Below is a small trained network, with its code and all its weights. Each question gives an input and a target symbol and asks what happens when units are switched off, that is, made to give their printed mean instead of their output.

import numpy as np


def w(rows, s, z=0):
    codes = np.array(rows[::2]) - 128.0
    scale = np.full(codes.shape[1], s)
    scale[-1] = z or s
    return codes * scale


def norm(h):
    return h / np.sqrt((h * h).mean(-1, keepdims=True) + 1e-5)


def f(y):
    return np.maximum(y, 0)


def softmax(a):
    e = np.exp(a - a.max(-1, keepdims=True))
    return e / e.sum(-1, keepdims=True)


def log_softmax(a):
    a = a - a.max(-1, keepdims=True)
    return a - np.log(np.exp(a).sum(-1, keepdims=True))


def net(x, mask):
    ids = ['ΔΘΞΣΦαβγεζηπω'.index(c) for c in x.split()]
    T = len(ids)
    res = E[ids] + P[:T]
    u = 0
    for l in range(2):
        q, k, v = (norm(res) @ M[l].T for M in (Q, K, V))
        z = softmax(np.where(np.tri(T) > 0, q @ k.T / 2**0.5, -1e9)) @ v
        res = res + np.where(mask[u], z, O[l][:, -1]) @ O[l][:, :-1]
        u += 1
        y = f(norm(res) @ A[l][:, :-1].T + A[l][:, -1])
        res = res + np.where(mask[u : u + 16], y, B[l][:, -1]) @ B[l][:, :-1]
        u += 16
    return log_softmax(norm(res)[-1] @ U[:, :-1].T + U[:, -1])


Q, K, V, O, A, B = {}, {}, {}, {}, {}, {}
E = w([
[43,93,144],'Δ',
[181,109,17],'Θ',
[102,187,126],'Ξ',
[114,84,107],'Σ',
[121,81,143],'Φ',
[129,59,73],'α',
[131,186,81],'β',
[87,13,198],'γ',
[103,184,66],'ε',
[145,150,3],'ζ',
[93,137,77],'η',
[74,151,184],'π',
[160,124,136],'ω',
],0.02)
P = w([
[134,161,31],'0',
[104,136,78],'1',
[92,108,86],'2',
[73,94,103],'3',
[58,83,103],'4',
[44,74,114],'5',
[34,66,114],'6',
[20,61,117],'7',
[19,56,118],'8',
[6,56,126],'9',
[2,47,127],'10',
],0.0021)
Q[0] = w([
[93,193,207],'0.h0',
[120,255,172],'0.h0',
],0.0081)
K[0] = w([
[1,110,104],'0.h0',
[37,143,57],'0.h0',
],0.0082)
V[0] = w([
[154,126,136],'0.h0',
[2,122,73],'0.h0',
],0.0057)
O[0] = w([
[187,146,254,107],'0.h0',
[165,141,48,247],'0.h0',
],0.004,0.0014)
A[0] = w([
[200,168,166,98],'0.n0',
[139,83,18,175],'0.n1',
[51,212,129,228],'0.n2',
[157,93,255,144],'0.n3',
[225,78,96,153],'0.n4',
[254,200,14,76],'0.n5',
[195,228,83,231],'0.n6',
[133,102,228,158],'0.n7',
[75,156,76,65],'0.n8',
[185,244,104,252],'0.n9',
[167,78,174,114],'0.n10',
[157,74,191,133],'0.n11',
[94,210,252,108],'0.n12',
[71,105,140,85],'0.n13',
[116,65,44,50],'0.n14',
[211,96,34,185],'0.n15',
],0.0071,0.0036)
B[0] = w([
[123,184,121,142],'0.n0',
[133,46,208,215],'0.n1',
[97,131,84,255],'0.n2',
[87,148,123,181],'0.n3',
[149,138,99,175],'0.n4',
[48,103,201,184],'0.n5',
[211,94,87,225],'0.n6',
[119,167,101,176],'0.n7',
[103,160,131,173],'0.n8',
[151,91,104,234],'0.n9',
[104,166,139,158],'0.n10',
[100,175,146,166],'0.n11',
[50,117,112,171],'0.n12',
[141,139,154,154],'0.n13',
[152,117,167,172],'0.n14',
[254,91,112,198],'0.n15',
],0.0085,0.0057)
Q[1] = w([
[2,178,113],'1.h0',
[157,88,244],'1.h0',
],0.022)
K[1] = w([
[92,255,189],'1.h0',
[60,27,191],'1.h0',
],0.017)
V[1] = w([
[104,3,62],'1.h0',
[242,143,28],'1.h0',
],0.0037)
O[1] = w([
[3,187,171,164],'1.h0',
[194,207,172,250],'1.h0',
],0.0066,0.0013)
A[1] = w([
[84,196,139,46],'1.n0',
[212,114,83,60],'1.n1',
[164,105,117,173],'1.n2',
[214,85,126,41],'1.n3',
[193,65,112,95],'1.n4',
[143,182,104,214],'1.n5',
[147,68,251,138],'1.n6',
[91,197,134,75],'1.n7',
[100,175,99,136],'1.n8',
[87,167,98,148],'1.n9',
[145,71,129,126],'1.n10',
[200,151,95,164],'1.n11',
[86,127,127,149],'1.n12',
[78,98,117,255],'1.n13',
[160,56,114,133],'1.n14',
[104,183,106,166],'1.n15',
],0.013,0.0048)
B[1] = w([
[74,163,164,151],'1.n0',
[195,114,51,195],'1.n1',
[192,110,159,184],'1.n2',
[2,147,80,179],'1.n3',
[74,104,170,197],'1.n4',
[40,199,113,212],'1.n5',
[134,240,155,193],'1.n6',
[55,189,137,157],'1.n7',
[169,112,162,189],'1.n8',
[200,72,133,198],'1.n9',
[130,191,168,183],'1.n10',
[89,75,85,213],'1.n11',
[165,146,104,175],'1.n12',
[223,127,85,255],'1.n13',
[102,188,177,203],'1.n14',
[167,96,196,196],'1.n15',
],0.0073)
U = w([
[174,77,148,155],'Δ',
[173,74,194,148],'Θ',
[153,135,115,203],'Ξ',
[207,202,150,64],'Σ',
[254,158,151,6],'Φ',
[158,142,174,196],'α',
[29,134,95,108],'β',
[72,87,161,175],'γ',
[58,129,70,85],'ε',
[72,30,128,114],'ζ',
[117,89,116,153],'η',
[81,184,124,140],'π',
[152,218,79,114],'ω',
],0.03,0.012)

Each question gives the input, a string of symbols that net reads in full, and the target symbol t.
The units are the heads (2 rows each of Q, K, V and O) and the neurons (one row each of A and B). Each row of codes is followed by its name. A weight is (code - 128) times the scale printed after its matrix; where a second scale follows, it is the last column's (O, A, B and U).
mask holds one flag per unit, layer by layer, with each layer's heads first. A switched-off unit (its flag False) gives its mean, the last column of its rows in O or B, instead of its output. The means were averaged over made-up inputs and are rounded, as every weight is.
A unit's drop is (log p(t) with every unit on - log p(t) with that unit switched off) / (log p(t) with every unit on - log p(t) with every unit switched off).
most important unit: the unit with the biggest drop
top k neurons: the k neurons with the biggest drops, biggest first
top k neurons in layer l: the k neurons of layer l with the biggest drops, biggest first
drop of u: that unit's drop, to one decimal
input ζ Θ Ξ Ξ Ξ α, target Θ: top 2 neurons in layer 1	(1.n4, 1.n5)
input β ω Θ, target Θ: most important unit	0.n1
input ω α β, target β: top 3 neurons	(0.n5, 1.n3, 1.n13)
input ε η Ξ Ξ π ζ ω Δ, target Δ: top 4 neurons	(1.n13, 1.n5, 0.n1, 0.n15)
input β ζ ω β ζ Ξ Ξ Σ, target Σ: top 3 neurons	(0.n2, 1.n6, 1.n13)
input ε Ξ β Ξ ζ Φ ω, target ω: top 3 neurons in layer 0	(0.n1, 0.n3, 0.n7)
input β Δ Δ ω Ξ ε, target ε: top 2 neurons in layer 0	(0.n5, 0.n6)
input ε π γ Δ Ξ Ξ ω Δ Δ, target Δ: top 2 neurons in layer 1	(1.n13, 1.n5)
input ω ζ ω ω ε Ξ ω η Θ, target Δ: top 4 neurons	(0.n15, 1.n1, 1.n3, 0.n4)
input Ξ Σ ω Ξ ζ, target ζ: top 2 neurons in layer 0	(0.n1, 0.n5)
input η β Ξ Ξ Ξ η, target Φ: top 2 neurons	(1.n5, 0.n1)
input ζ ζ ε Ξ Ξ Θ γ, target γ: top 4 neurons	(1.n6, 0.n15, 1.n5, 0.n2)
input Θ Δ Σ Φ γ π ω Ξ ω, target π: top 2 neurons in layer 0	(0.n3, 0.n6)
input ω Ξ Δ Ξ Ξ Ξ ω β ζ π, target β: most important unit	0.n15
input α π β ω Δ α γ ω η, target Φ: top 2 neurons in layer 0	(0.n6, 0.n1)
input Ξ Ξ Ξ η α π, target β: top 2 neurons	(0.n12, 0.n1)
input Φ Ξ Ξ ω ε, target ε: top 3 neurons in layer 0	(0.n6, 0.n5, 0.n1)
input ω Θ Δ α Ξ Ξ β Θ, target Δ: top 3 neurons	(0.n15, 1.n1, 1.n3)
input β α Θ Δ ω, target ω: top 3 neurons	(0.n1, 0.n3, 1.n5)
input ω Δ Ξ Ξ Φ Ξ Σ, target Σ: most important unit	1.n6
input Ξ Ξ Δ ζ Σ, target α: drop of 1.n6	0.3
input Ξ Δ ε η ε, target Ξ: drop of 1.n6	0.1
input ω ω π Δ η Ξ β Φ, target Σ: drop of 0.n2	0.2
input Σ Ξ η Φ ω Σ α π Ξ γ, target γ: drop of 1.n6	0.3
